Each row is followed by its class.
[ 19  -6   5   2  11   9 -10  62   4  49  13  19  68 -11 -28  47   0   6
  23   6 -31  23  18  27  27 -27  19  46  -2  67   3  -5  14   1] => Vug
[-24  27   0 -13   9  27 -16   9   7  39 -17  14 -16  48   5   0   2  -2
 -18  29 -19   8  22  -1  18 -13 -23  -8  18   9   7 -19  11  29] => Vug
[-41  12   2  -6   6  10  12  -5 -60  41   3   3 -17   0   3  13   9 -20
  15   8 -17 -25  -6 -43 -21   1 -19  -5  34 -31  11  12   2 -18] => dogu
[ 26  13   1  -9 -12   3 -22  16  -2  32 -18  25 -40  19  -1  38 -33  12
 -31  17 -29   3  20 -33 -12   7  -2   4  30  97  11 -37  -9  16] => sada
[-20  13   0  28 -13   7 -14   7 -23 105 -24 -10 -61   6   1  77 -14 -10
 -29  12   7 -23  13 -61 -28   3 -17 -26  50  49  -2  25  14  30] => zuvuv
[ -6   3 -25  27  27 -22  19  12 -12 -49  19 -59 -29   7  -3 -27 -16  19
  26  43  52 -13 -65 -14  -4  28 -15 -46 -18 -83  26 -19   7 -25] => fip
[ -7 -10 -13   1   2  -6   2  -9   2 -13  -8   5  37 -24  16  18  -5  11
   2  61 -11  35  25  67   8 -28 -38  -7 -34   5  41  -6  14  -3] => fudob
[-19  -2  -8 -38 -17  12  29  26 -12 -22   1  14 -26   9   9  45  -1 -22
  -6 -38  -2  17 -14  -4   2   2   3  -6  20  33   4   2 -27   6] => guf
[-14 -15   7 -38  -2 -10  19   3  17  -2  -3 -24 -82 -17  -4  72  26  -1
   0  34  24  -2  -8  -5 -14  11 -20  -1  18 -13  13  63  27 -18] => fip
[-43  13 -19   9  21  30  27  -2  -9   5 -10  23 -27 -30  14  30  22 -33
 -21 -30  -3  23   4   3  -1 -12 -27  20  -6 -13   0  50  -4  21] => guf
[ -9  23  36  28 -24  43  -9  -1 -30  77  13  19 -80   3 -11  41  27  -1
 -12   2 -44 -18   3 -32 -47  -4 -17  19  24  34   6 -10 -14 -32] => dogu
[-18 -36 -28 -27   8 -16   5  29  28  -1   1   2 -23  -9  -2 -21  -9  45
  15  16 -11   7 -32 -12  31  30  23  -2 -27 -92  36 -17  -7  -8] => Beke
[ -3  33   0  20   2   7  16  13 -18 -31  20   1  15 -18 -30  65  18  -5
   1  -1  -7  20  26  58   9 -22  -7  30 -38  46  16  13  10  20] => fip
[-45  36   8  -3  27  31  26   7 -41  -4  21   4 -24 -13 -14   8  11 -29
  41  -6 -12  19  -4   1 -49   0  -5  21 -32 -45  20  17 -42 -49] => vome
[ 10  -6 -29 -44  -4   9   1 -19  17 -31 -22   8   2 -17   4 -46 -25 -29
 -19 -12  27   3  45  20  17  12  11  -7  -1 -15 -37  15  12  64] => redi
[ 50  -8   4 -35   3 -25  -6  -3  11 -35 -27 -21 -24  -3  10 -42 -30   2
  17 -24   2  10   4 -10  13  12  29  -3   2   6  -1   8  -9  29] => purus
[-13   7 -26  -1  13  26 -17   3  13 -16  -9  -9 -60 -10 -45  18  23   7
 -41  16  45  12   4 -14  41  26  12 -14   2 -52  -1   7  20  27] => fip
[-30   3 -16  13   2 -10  16  -4  25 -98   9  12 -12   8   6  11 -16  -8
   7 -27  67  40 -11  50  15  18 -28 -55 -16 -14  12   9  -2  46] => fudob
[ 26  -3  -1 -48   2   2  11  50  40 -25   3  19  58 -15 -21 -15 -61  -5
  19  39 -14  30  31  53  37   8  28 -16 -20  58   3  15  -3  61] => fudob
[-30  24   6  11 -12  10   5  48 -14  80   5   7  41 -24 -13  40  10  23
 -11  23 -27  14   4 -26 -19 -15 -19  13  11  36  22  44   3 -21] => vome
[ -8 -17 -22   2  14  51  12 -17  -2  15   3  18  49 -36   4 -30  17  -2
   4  15  27  -9 -23 -29 -24 -21 -34  40  13 -70 -10  97  15 -47] => vome
[-14  -3  -8  -1  52  -8  13  19   9 -54 -21 -15  13  14  20  15 -34 -56
  -4 -42   4   9  -2  61   7 -13  11 -36   2  -7  -5 -16 -28  53] => zuvuv
[-25  -4  -9 -42 -57  23  -3   7  11  11 -11  36  25   6   5  16   5  20
 -12  14  -2  14  26   6   4   2 -28  16  12  15   5   5  -8   1] => vev
[  3   5  -5  15  16  42  34  15 -23   6  16  10  11 -27   0   0  -8   4
  25  12 -41   1 -41  -1   1 -12  -1  39 -28 -12  13  -8 -27 -26] => guf
[-24  22  22  -4  -3 -17  19 -37 -37 -40   5  32 114 -14  26  46  41  63
  47 -77 -38  32 -32  -4 -13 -48 -33  92  12  21  21  43  27 -19] => purus
[  5  23  -9 -19  -7 -18  11  20 -42 -22   5  -4  58  26  42 -51 -19  16
  -2   1 -37  12  -2 -13   2 -28 -21  14  -2  35  17 -15  -1 -11] => guf
[  -8   32   -9  -96   12   10    1  -17  -16 -104  -21   22   45   49
   67    0    6  -17   -7  -20  -44   27  -10   45   34  -45  -21   22
    6   14    3  -43   10    8] => Vug
[ -5   7   6  26 -16  21   4  14  -3  46 -14   1 -15  34   8  48   8  30
  -5 -21 -10  -1 -17 -21   3  -9 -46 -11  24  13  17  -8 -10   5] => vev
[-30  22  -2 -14  14 -16  31 -22 -23   6 -13 -17 -22 -10   1  21 -28 -64
  11  56  22  -6   5  20  18   9   7 -28  21  -9  10  -4   8  -7] => fip
[ -1 -14  -1 -13  24 -19  14 -30  41  -8 -24  -7 -23  -3  23   0 -26 -10
  -4  28  18 -14  -2  25  26   1 -22 -24  20 -12 -17  42  33  38] => lumo
[-23  17   5 -26   7   0  -7  41 -18  12  32 -13 -45   6   0  51  25 -10
  25  30   3  -7 -20 -20  13 -15 -22   4 -14 -19  10  34  16 -47] => lumo
[ 16   8  22 -16  -3  -1 -12  11  -1  -5   0 -23  -6  12 -12 -12   5  -4
  10  17   8  -7  12  -6  -5   4 -24   2  12  26 -11  10   4   3] => Vug
[  4  -5  24 -38 -12  -9   5 -29 -15  34 -13 -33 -61 -21  -5 -13  24  30
  -7  22 -31 -40  14 -49 -19  15 -24   1   7 -35 -11  32  20  11] => redi
[-53   4  -3 -63 -21  -3  10   8  -5 -49   8   6 -22 -26   2 -36  13 -64
   2   0  23   2  21  -2  19  21 -19  -1 -14 -59   3  56 -25 -13] => Beke
[-16  -6 -29  55  27 -20  -1 -22   2  13 -12  18  21  49  20 -15  -7  12
  -4  -4  52  -5 -10  -4   4 -13 -17 -22  10 -49  20 -22  16  27] => sada
[-44 -14 -14   6 -19 -32  17 -52  -9 -42   6  28  -7  -7  64 -31   4 -25
   6   5  48 -14   5  13 -42  -8 -55  -3  20 -44  -5  62  44 -17] => dogu
[-29   2 -13 -13 -43   6  20  30 -10  10   7  21 -45 -17   6  64  -8  19
 -25  29 -12 -10  -5 -41   2   2 -41 -24  24  39  24  68  14  -5] => vome
[-48  23  -6  45  44 -41  10  11   0 -14  -3  18   1 -11  20  10 -12 -26
 -15 -65 -19  22   9  19  -1 -10 -18 -26   0  13  13  29  21  56] => purus
[ 11  65  22  24  16 -11  18 -22 -39 -38   8 -26   4  13  11 -20   4 -63
 -11 -51   8   1 -35  22  17  -5  31  -9 -11   6 -13 -56 -17  -6] => fip
[-52  30 -18  33  13  -9  -6  -2  28 -49   7  13  23  25  44  -5  23  21
 -40 -83  18  49 -30  37 -12 -16 -44  -1 -11  -8   4 -24  -1  12] => lumo
[-39  -1  -7   6 -15 -27 -13 -20 -10 -19 -16   9   6  -1  28  37  24   3
 -45  22  31  -9 -13 -22  -5  -9 -66 -20  38   7  16  10  25 -11] => sada
[-42  -3  -7   9  -4 -21  13  32  -3  23  17  36 -47  28 -29  25 -52  19
  19  32 -38  -7  12  -9  52  31  23 -41   3   0  42 -43  -3  28] => Beke
[-23  30 -24  47  43 -13   9 -34 -59 -26  16  18  11   9   4 -24 -18  17
  28  17   3  -3   1 -15  -5  -9 -11  -1 -20 -53  14   6  36 -13] => vome
[  8 -11  -6   3  21 -31  19 -35  -2 -25 -17   3 -29  26  35  -2 -15   4
  33 -28  24  -1  -8 -11  12   2 -20   2  24 -17  -1  29  33  23] => Vug
[ 16  -6   0  27  29   2  19  -2  29 -16   4  -5  32  -9   0  59   0  37
  43  -9   9  19 -33  66  15 -24  -6  31 -29   3   6  -1   9  12] => lumo
[-41  -3  12 -16 -13 -12   1  27  -2  13   5  -5   5 -30 -26   6  33  13
  -5 -34  -2  11  12 -36   6  19 -29  22   6 -21  15  63 -12  -2] => Beke
[-53 -29 -16  14 -16 -52 -11 -16  48  -7 -23 -15 -22  16  17 -38  29   6
 -36 -32  97  13  15 -13  11  25 -49 -48  32 -79   4  64  26  29] => Beke
[ -3  26   0   9  -5  21 -42  52 -18  41   7   3   7 -12 -21  32  59  -1
 -30   5  -4  30  20  11 -11 -26   4  38 -51   8  28 -45 -35 -30] => sada
[  7  15   2 -27  -7 -16 -14  34 -36 -16  -1 -31   9 -14  31  17  -1  28
   9  36 -38   1 -30 -10   8 -18   5  18 -35  -8  29 -39 -10 -34] => zuvuv
[ 15  15   0 -46   2  21 -14 -24  13 -24 -25 -12 -38   9   7 -18 -45  11
  25  74   4  -3   5 -12 -38  13 -30  -9  16  23  -2  12  11  21] => purus
[-65  46   7  25 -23  18  43 -23 -34 -58  15  20 -36 -37  15  45   5 -34
  10 -69  13  17  -8  -8  -8   8 -72  12   4  20  -3  47 -18  14] => redi
[ -7 -18  17 -20  12   0  -7 -40 -10  44 -18  -3  -9   6   5 -16  17 -31
  14  16  18 -21  26  -9 -33  -1 -21   4  28 -48 -24  26  16 -31] => vev
[ 36 -19 -12 -16 -33  25 -17 -21   5 -16 -21   0   8  17 -27  46  -4   4
   3   8  70   0  35   4  53 -15 -14  -9  52  32 -28  16  32  38] => redi
[ -16  -12   -1  -11    5  -28    1    7    4 -103   -1   -5  -35   22
   28    7   -9   11   -5  -22   13   14  -12   29   -6    8  -34  -38
   26   -2   14  -17    1    8] => dogu
[ 31 -15 -18  -2  16 -28 -16  46 -11   0   4  -3  13 -16   6   3  -7 -31
  -8  23  11  -9   4   7  16 -16  13  -4 -22   9  12  -9  -1 -10] => sada
[ 11  -1   6   9 -17  52   1 -12  -8  11   1  29 -29  20 -28  31 -21  64
 -12  49 -41 -20  -6 -46  -1  -4 -37   2  44  35  14  19  10 -14] => vome
[ 12  28  10  15  21 -17   4 -55 -31 -10 -17 -17  30  37  39 -48 -36 -34
  17 -22  18 -29 -18   6 -29  -7  25 -13   6 -20 -30 -42   0  25] => zuvuv
[-12 -19 -20  21  58 -11  26  -7  -6  -8 -12  12  25 -18  12  -3 -15 -31
  21 -42 -12   9  21  20  23 -19 -26  22  -7 -34  13  65  11  30] => Beke
[ 41   2   7 -66   0   5  -6  -6  -3 -76 -11 -24  61  39  14 -11   9  22
  36 -34  42  11 -14  -8  34 -26 -12  21  35  -9 -29  16  21   7] => redi
[-34  36   6  47 -14 -71  13   1 -33  19  22 -49 -76 -38  25   7  35 -37
  -7  12  56   0  -9 -15 -26  16 -20 -20 -38 -32  19  36  27 -42] => fip
[  4   4  21 -68  10  23 -17  34  18 -25 -12   7  56  21 -10  31  22  15
   8   2 -32  24  -5  46  23 -18  12  19  -1   0  -5 -48 -15 -11] => vev
[ -15  -30  -23  -43  -11   23   21  -17    5 -100  -14   20   54    6
    6  -13    1   28    8  -68    9   19   -8   14    2   10  -41   19
   17  -39   -1   12  -31   15] => vev
[-49  21 -12 -13  -5  44 -17 -34 -14  14   1  38 -79 -36 -25 -20  17 -27
 -38  62   9  -9  43 -34  -9  19 -13   1  -4 -58 -12  51  18 -20] => vome
[-19  -2  -4  42 -20  49  13  32  18  83   6  12 -55 -20 -50  79  -4  -8
 -42 -24 -16 -17   6  -8   4  15 -16 -24  20  58  -3  20 -27  49] => lumo
[-53  37 -29  21  -8 -12   8 -47 -25 -67   3  49  38  41  44  43 -17  -3
 -12 -34  40  41  -1  24   6 -21 -59 -38  27  41  15  -7  44  36] => fudob
[ 32  -4  -6  -9 -36 -28  19  -1  38   7 -13 -32 -59  18  31 -10 -21  32
 -33  35  24 -28 -51 -23  13  22   3 -45  15  -1   7   3  27  21] => fip
[-21 -13 -11 -32   3 -39  -2  19 -55 -17  13 -19  41  -4  47   8  20   7
  13 -37 -22  -1 -25 -30 -40 -26  -5  27  -4 -32  20   5   1 -60] => zuvuv
[  8  -4 -30 -47  63   1   0   8 -20 -83   6 -27 -87 -31  10 -11 -45 -32
  25  27 -20 -27 -43 -23 -43  32  -2 -38 -23 -40  -9   7  11   8] => purus
[ -40  -20    9  -12  -27   14    8    2   28   24    3   26 -112  -15
    0   38   21   -1   -5   11   -1   -4    9  -11  -22   30  -30   -6
   -8  -41    6   33   -9  -17] => vev
[-13  15   2  51  15 -24   7  24  -3  37  -9 -31  12  18  49  29 -23 -32
  30  16  34  14 -19  43 -22 -33  -9 -18 -20  -1  24 -22 -12 -11] => zuvuv
[ 44 -16  30   1 -39  14 -17  18   4  29  15 -11  31 -25 -28  -8  13  85
  14  47 -31  22   4 -21 -11  -6 -33  39 -13  37  33  16  -3 -43] => fudob
[  2   3  12  -7  -8  21 -28 -21 -18  26  16   7  11  -5 -36 -71   4  15
   2  42  -9  13  16 -15  -8  18  24   3 -16 -42   9 -54 -15 -43] => fudob
[  3  -4  12  47   8  21 -24   5  45  60   1   9   3  28 -16 -36  -6  26
 -21  -6  17  38   1  11 -23   8   1 -25  10   1  10 -40 -11   3] => fudob
[ 23 -50  37   8 -13 -25  16   9  78   7 -20 -28 -51   3  15  27  -4  23
  12 -20  26  -4 -32   7 -32   4 -34 -28  45  22   8  70  -2  13] => purus
[-17  12  37  18 -35 -26  17  27  11 -20  35 -12  22  18  13  24  25  -2
   7   8  22  19 -28  31   1 -26 -24   7  12  29  28   5  -1 -72] => fip
[-29  -5 -36 -56  20   6   6 -17 -27 -38  -8  56  82   0  41  13  13  13
 -10  23 -37  14  20  12  29 -62 -24  41  12 -30  15  62  60 -23] => vome
[ -5  -5 -15 -27   1 -31  -4  28 -59 -42   5 -38  97 -14  21  24  20  58
  31   3 -13   1 -16 -17 -12 -35 -35  41 -19 -19  29  30  16 -22] => zuvuv
[  8 -29  -9   5   2   1  10   5  21  42  22  27 -31   0 -22  -1 -39   3
  23  51   3 -12  -2   9   1  20  37 -39 -16 -22   9 -11  20  13] => fudob
